Below is a small trained network, with its code and all its weights. Each question gives an input and a target symbol and asks what happens when units are switched off, that is, made to give their printed mean instead of their output.

import numpy as np


def w(rows, s, z=0):
    codes = np.array(rows[::2]) - 128.0
    scale = np.full(codes.shape[1], s)
    scale[-1] = z or s
    return codes * scale


def f(y):
    return y / 2 * (1 + np.tanh(0.7978845608 * (y + 0.044715 * y**3)))


def softmax(a):
    e = np.exp(a - a.max(-1, keepdims=True))
    return e / e.sum(-1, keepdims=True)


def log_softmax(a):
    a = a - a.max(-1, keepdims=True)
    return a - np.log(np.exp(a).sum(-1, keepdims=True))


def net(x, mask):
    ids = ['ΓΘΠδεζησφψω'.index(c) for c in x.split()]
    T = len(ids)
    res = E[ids] + P[:T]
    u = 0
    for l in range(2):
        r = res
        for j in range(2):
            rows = slice(4 * j, 4 * j + 4)
            q, k, v = (r @ M[l][rows].T for M in (Q, K, V))
            z = softmax(np.where(np.tri(T) > 0, q @ k.T / 4**0.5, -1e9)) @ v
            o = O[l][rows]
            res = res + np.where(mask[u + j], z, o[:, -1]) @ o[:, :-1]
        u += 2
        y = f(res @ A[l][:, :-1].T + A[l][:, -1])
        res = res + np.where(mask[u : u + 4], y, B[l][:, -1]) @ B[l][:, :-1]
        u += 4
    return log_softmax(res[-1] @ U[:, :-1].T + U[:, -1])


Q, K, V, O, A, B = {}, {}, {}, {}, {}, {}
E = w([
[148,140,7],'Γ',
[156,73,210],'Θ',
[134,44,71],'Π',
[157,88,227],'δ',
[94,123,96],'ε',
[76,96,127],'ζ',
[72,119,124],'η',
[62,121,140],'σ',
[58,150,149],'φ',
[59,173,148],'ψ',
[124,212,43],'ω',
],0.018)
P = w([
[43,36,2],'0',
[54,102,113],'1',
[57,119,141],'2',
[66,125,142],'3',
[83,133,142],'4',
[115,131,115],'5',
[124,124,115],'6',
[137,129,105],'7',
[138,137,120],'8',
[126,139,144],'9',
[157,138,97],'10',
],0.0093)
Q[0] = w([
[209,119,184],'0.h0',
[61,140,160],'0.h0',
[168,136,150],'0.h0',
[121,80,142],'0.h0',
[143,97,180],'0.h1',
[98,118,254],'0.h1',
[105,134,108],'0.h1',
[79,102,181],'0.h1',
],0.012)
K[0] = w([
[202,81,223],'0.h0',
[61,85,181],'0.h0',
[239,87,170],'0.h0',
[113,140,102],'0.h0',
[182,66,174],'0.h1',
[223,238,107],'0.h1',
[93,161,254],'0.h1',
[250,239,36],'0.h1',
],0.0063)
V[0] = w([
[134,114,203],'0.h0',
[133,254,144],'0.h0',
[182,84,101],'0.h0',
[109,129,190],'0.h0',
[93,94,138],'0.h1',
[122,128,138],'0.h1',
[99,123,135],'0.h1',
[139,99,163],'0.h1',
],0.013)
O[0] = w([
[233,90,3,2],'0.h0',
[123,185,211,122],'0.h0',
[176,66,115,73],'0.h0',
[143,141,122,65],'0.h0',
[178,51,91,177],'0.h1',
[123,119,121,125],'0.h1',
[110,172,107,170],'0.h1',
[135,242,101,60],'0.h1',
],0.0066,0.0076)
A[0] = w([
[79,123,77,252],'0.n0',
[255,109,111,70],'0.n1',
[170,242,219,94],'0.n2',
[120,165,141,27],'0.n3',
],0.009,0.0039)
B[0] = w([
[66,184,66,255],'0.n0',
[118,171,225,140],'0.n1',
[254,118,133,174],'0.n2',
[216,190,161,128],'0.n3',
],0.0066,0.0072)
Q[1] = w([
[195,67,137],'1.h0',
[133,44,154],'1.h0',
[171,53,207],'1.h0',
[98,120,209],'1.h0',
[181,133,125],'1.h1',
[2,131,95],'1.h1',
[129,220,21],'1.h1',
[19,133,158],'1.h1',
],0.0093)
K[1] = w([
[156,78,92],'1.h0',
[92,60,20],'1.h0',
[213,110,99],'1.h0',
[116,163,83],'1.h0',
[174,49,20],'1.h1',
[46,106,151],'1.h1',
[10,149,45],'1.h1',
[92,52,120],'1.h1',
],0.011)
V[1] = w([
[116,150,113],'1.h0',
[142,181,168],'1.h0',
[153,121,6],'1.h0',
[158,71,139],'1.h0',
[105,201,97],'1.h1',
[175,114,168],'1.h1',
[130,82,108],'1.h1',
[75,74,158],'1.h1',
],0.014)
O[1] = w([
[110,135,100,163],'1.h0',
[131,70,98,107],'1.h0',
[75,194,141,108],'1.h0',
[172,120,253,46],'1.h0',
[161,200,146,169],'1.h1',
[96,79,140,8],'1.h1',
[150,89,189,149],'1.h1',
[135,215,91,254],'1.h1',
],0.007,0.016)
A[1] = w([
[72,133,60,2],'1.n0',
[2,219,120,122],'1.n1',
[129,197,113,54],'1.n2',
[197,212,78,218],'1.n3',
],0.0078,0.0068)
B[1] = w([
[252,96,205,160],'1.n0',
[199,114,49,251],'1.n1',
[105,56,225,173],'1.n2',
[63,110,139,223],'1.n3',
],0.011,0.026)
U = w([
[173,79,18,189],'Γ',
[20,253,47,206],'Θ',
[146,118,118,4],'Π',
[145,45,122,91],'δ',
[161,103,132,48],'ε',
[178,142,135,3],'ζ',
[160,154,162,132],'η',
[165,131,143,84],'σ',
[233,254,173,56],'φ',
[170,103,138,80],'ψ',
[198,27,138,66],'ω',
],0.0078,0.0049)

Each question gives the input, a string of symbols that net reads in full, and the target symbol t.
The units are the heads (4 rows each of Q, K, V and O) and the neurons (one row each of A and B). Each row of codes is followed by its name. A weight is (code - 128) times the scale printed after its matrix; where a second scale follows, it is the last column's (O, A, B and U).
mask holds one flag per unit, layer by layer, with each layer's heads first. A switched-off unit (its flag False) gives its mean, the last column of its rows in O or B, instead of its output. The means were averaged over made-up inputs and are rounded, as every weight is.
A unit's drop is (log p(t) with every unit on - log p(t) with that unit switched off) / (log p(t) with every unit on - log p(t) with every unit switched off).
The circuit of an input: a set's keep is (log p(t) with only the set's units on - log p(t) with every unit switched off) / (log p(t) with every unit on - log p(t) with every unit switched off). Starting from all 12 units, units are removed one at a time, each time the one whose removal leaves the highest keep (on an exact tie, the one counted first), for as long as the keep stays at least 0.8.
circuit, biggest first: the units of the circuit, biggest drop first
k most important neurons: the k neurons with the biggest drops, biggest first
k most important neurons of layer l: the k neurons of layer l with the biggest drops, biggest first
heads that matter: for each layer, one digit per head in row order, 1 if its drop is at least 0.15 and else 0, layers parted by /
drop of u: that unit's drop, to one decimal
input Γ ε Π Γ ω ψ, target Γ: circuit, biggest first => 1.n1
input ω ψ φ, target Γ: 2 most important neurons => 1.n1, 1.n3
input Θ ε ω Θ Π φ, target Γ: heads that matter => 00 / 10
input η φ ω, target Γ: 2 most important neurons of layer 1 => 1.n1, 1.n0
input ω ω ω Γ ω ψ Π ε Π ω δ, target ω: circuit, biggest first => 0.h0, 1.h1
input ω ω ψ Γ σ, target Γ: heads that matter => 00 / 11
input Π η Π ω ε ω Π ψ φ ψ δ, target φ: heads that matter => 10 / 10
input Π Π Π ω, target Γ: 3 most important neurons => 1.n1, 1.n0, 0.n2
input ζ ω Π φ Π ζ ω Θ, target Θ: 3 most important neurons => 1.n0, 1.n2, 1.n1
input Π ψ φ ψ η Π, target Θ: heads that matter => 00 / 10
input ω Π ω ω ω φ φ ω Θ, target ω: 2 most important neurons => 0.n0, 1.n3
input ψ Γ ω ψ δ φ Γ, target Θ: heads that matter => 01 / 01
input ω ω Θ ω ψ Θ, target ω: circuit, biggest first => 0.h0, 1.h1, 1.h0
input ω φ Θ ω ψ δ, target ω: most important neuron of layer 0 => 0.n0
input Π σ ω φ Θ, target φ: 2 most important neurons => 1.n3, 1.n1
input Π Γ δ, target φ: 3 most important neurons of layer 1 => 1.n3, 1.n2, 1.n1
input Θ ζ φ η σ, target Γ: 2 most important neurons of layer 0 => 0.n2, 0.n0
input φ ω Θ ω ψ, target Γ: 2 most important neurons of layer 1 => 1.n3, 1.n1
input σ ω ω η, target Γ: 2 most important neurons of layer 1 => 1.n1, 1.n0
input Π ψ ε ω ω η Π, target Θ: most important neuron => 1.n0
input Π Γ η η η ω φ φ Θ, target φ: drop of 0.h0 => 0.7
input ψ ω ψ ψ Γ Γ η ζ Θ Γ, target Θ: drop of 1.h1 => 0.6
